Below are the code and all the weights of a small trained network. Each question names an input and a class and asks about switching units off, where a switched-off unit gives its printed mean instead of its output.

import numpy as np


def w(rows, s, z=0):
    codes = np.array(rows[::2]) - 128.0
    scale = np.full(codes.shape[1], s)
    scale[-1] = z or s
    return codes * scale


def f(y):
    return np.maximum(y, 0)


def log_softmax(a):
    a = a - a.max(-1, keepdims=True)
    return a - np.log(np.exp(a).sum(-1, keepdims=True))


def net(x, mask):
    res = np.array(x, float).reshape(1, 8) / 4 @ E
    y = f(res @ A[0][:, :-1].T + A[0][:, -1])
    res = res + np.where(mask, y, B[0][:, -1]) @ B[0][:, :-1]
    return log_softmax(res[-1] @ U[:, :-1].T + U[:, -1])


A, B = {}, {}
E = w([
[124,135,127,117,135,146,147,120,132,112,132],'x0',
[109,103,130,110,110,64,57,97,177,8,175],'x1',
[118,130,132,126,140,125,132,117,124,126,121],'x2',
[37,86,214,190,121,212,65,119,172,141,151],'x3',
[131,120,123,120,115,126,117,125,129,141,129],'x4',
[133,116,100,134,98,138,119,133,145,135,127],'x5',
[124,130,126,139,135,120,127,128,137,131,118],'x6',
[211,29,169,93,157,140,166,144,139,110,39],'x7',
],0.016)
A[0] = w([
[108,98,148,145,122,162,147,118,139,138,100,83],'neuron 1',
[83,187,85,125,135,66,66,97,161,80,214,129],'neuron 2',
[99,248,108,138,123,147,139,131,122,215,192,253],'neuron 3',
[75,64,208,184,137,224,102,124,164,154,125,102],'neuron 4',
[147,51,159,88,133,77,116,113,178,66,156,39],'neuron 5',
[160,93,176,123,138,186,175,175,114,197,47,144],'neuron 6',
[121,162,132,164,133,144,148,122,107,177,152,127],'neuron 7',
[154,190,85,82,94,60,164,120,123,97,140,228],'neuron 8',
[79,158,162,167,103,91,121,105,158,107,182,110],'neuron 9',
[177,54,172,123,132,93,128,125,153,82,102,114],'neuron 10',
[154,79,143,116,133,109,88,123,145,42,97,38],'neuron 11',
[181,111,79,104,138,115,201,155,113,136,68,211],'neuron 12',
[103,195,103,158,130,153,143,145,90,205,134,238],'neuron 13',
[149,151,68,127,118,27,153,108,106,103,175,199],'neuron 14',
[79,124,176,154,99,156,82,108,159,128,186,128],'neuron 15',
],0.012,0.0066)
B[0] = w([
[150,107,153,127,80,107,153,145,138,115,154,162],'neuron 1',
[152,79,134,67,184,121,121,170,143,57,205,228],'neuron 2',
[23,177,133,146,82,106,144,142,124,161,99,245],'neuron 3',
[121,96,193,117,94,170,144,159,235,91,188,252],'neuron 4',
[7,176,99,164,64,122,139,123,114,147,103,195],'neuron 5',
[223,64,194,95,119,74,142,160,155,110,123,237],'neuron 6',
[93,109,141,161,77,119,141,117,161,127,87,176],'neuron 7',
[132,104,107,105,129,69,176,202,138,118,111,224],'neuron 8',
[122,97,127,157,161,156,61,113,130,105,158,191],'neuron 9',
[119,172,148,148,97,120,167,120,104,151,72,201],'neuron 10',
[4,161,143,147,91,131,156,87,109,136,108,187],'neuron 11',
[202,147,81,130,150,130,127,135,71,164,128,234],'neuron 12',
[91,177,118,150,80,120,175,121,138,187,94,222],'neuron 13',
[110,87,118,82,128,43,158,203,140,85,98,218],'neuron 14',
[86,128,134,157,167,178,65,123,130,121,179,217],'neuron 15',
],0.012,0.025)
U = w([
[92,210,59,127,110,95,182,130,88,155,70,250],'0',
[158,28,171,68,144,107,167,166,181,86,148,61],'1',
[73,169,200,184,70,197,148,77,153,147,126,84],'2',
[120,103,112,135,212,204,69,97,116,94,194,47],'3',
[247,118,112,109,173,134,168,112,87,168,94,208],'4',
],0.012,0.0021)

Each question gives the input, the list of numbers given to net, and the class t.
The units are the neurons (one row each of A and B). Each row of codes is followed by its name. A weight is (code - 128) times the scale printed after its matrix; where a second scale follows, it is the last column's (A, B and U).
mask holds one flag per neuron, in row order. A switched-off neuron (its flag False) gives its mean, the last column of its row in B, instead of its output. The means were averaged over made-up inputs and are rounded, as every weight is.
A unit's drop is (log p(t) with every unit on - log p(t) with that unit switched off) / (log p(t) with every unit on - log p(t) with every unit switched off).
The circuit of an input: a set's keep is (log p(t) with only the set's units on - log p(t) with every unit switched off) / (log p(t) with every unit on - log p(t) with every unit switched off). Starting from the 12 units with the biggest drops (on a tie, the unit counted first), units are removed one at a time, each time the one whose removal leaves the highest keep (on an exact tie, the one counted first), for as long as the keep stays at least 0.8.
units of the circuit, in order: the units of the circuit, biggest drop first
most important unit: the unit with the biggest drop
top k neurons: the k neurons with the biggest drops, biggest first
drop when u is switched off: that unit's drop, to one decimal
input [3,-7,-6,-8,-1,6,1,1], class 4: units of the circuit, in order -> [neuron 12]
input [-7,8,-7,7,-1,8,-6,1], class 2: top 2 neurons -> [neuron 5; neuron 11]
input [0,-2,2,5,-6,-5,4,0], class 2: top 3 neurons -> [neuron 2; neuron 14; neuron 8]
input [6,5,6,2,-7,-3,-5,1], class 2: top 2 neurons -> [neuron 5; neuron 11]
input [2,0,-4,-8,4,8,6,1], class 4: top 2 neurons -> [neuron 12; neuron 3]
input [2,-3,3,0,4,4,2,2], class 4: top 2 neurons -> [neuron 4; neuron 2]
input [-7,-3,-4,-6,-5,5,-6,1], class 4: top 2 neurons -> [neuron 12; neuron 5]
input [-7,3,4,1,6,-7,-8,0], class 3: top 2 neurons -> [neuron 6; neuron 3]
input [-7,1,7,2,-1,-7,2,-8], class 3: top 2 neurons -> [neuron 2; neuron 9]
input [-7,1,4,6,0,1,7,-7], class 3: top 3 neurons -> [neuron 2; neuron 9; neuron 15]
input [0,8,-7,2,-6,-7,3,2], class 2: drop when neuron 5 is switched off -> 0.1
input [1,0,6,-3,5,-5,0,-1], class 0: drop when neuron 2 is switched off -> 0.3
input [6,0,0,-5,6,7,1,-1], class 0: drop when neuron 6 is switched off -> 1.7
input [6,5,-4,1,-7,-6,-4,0], class 3: drop when neuron 13 is switched off -> 0.1
input [7,-7,-4,-5,-2,2,-5,2], class 4: most important unit -> neuron 6
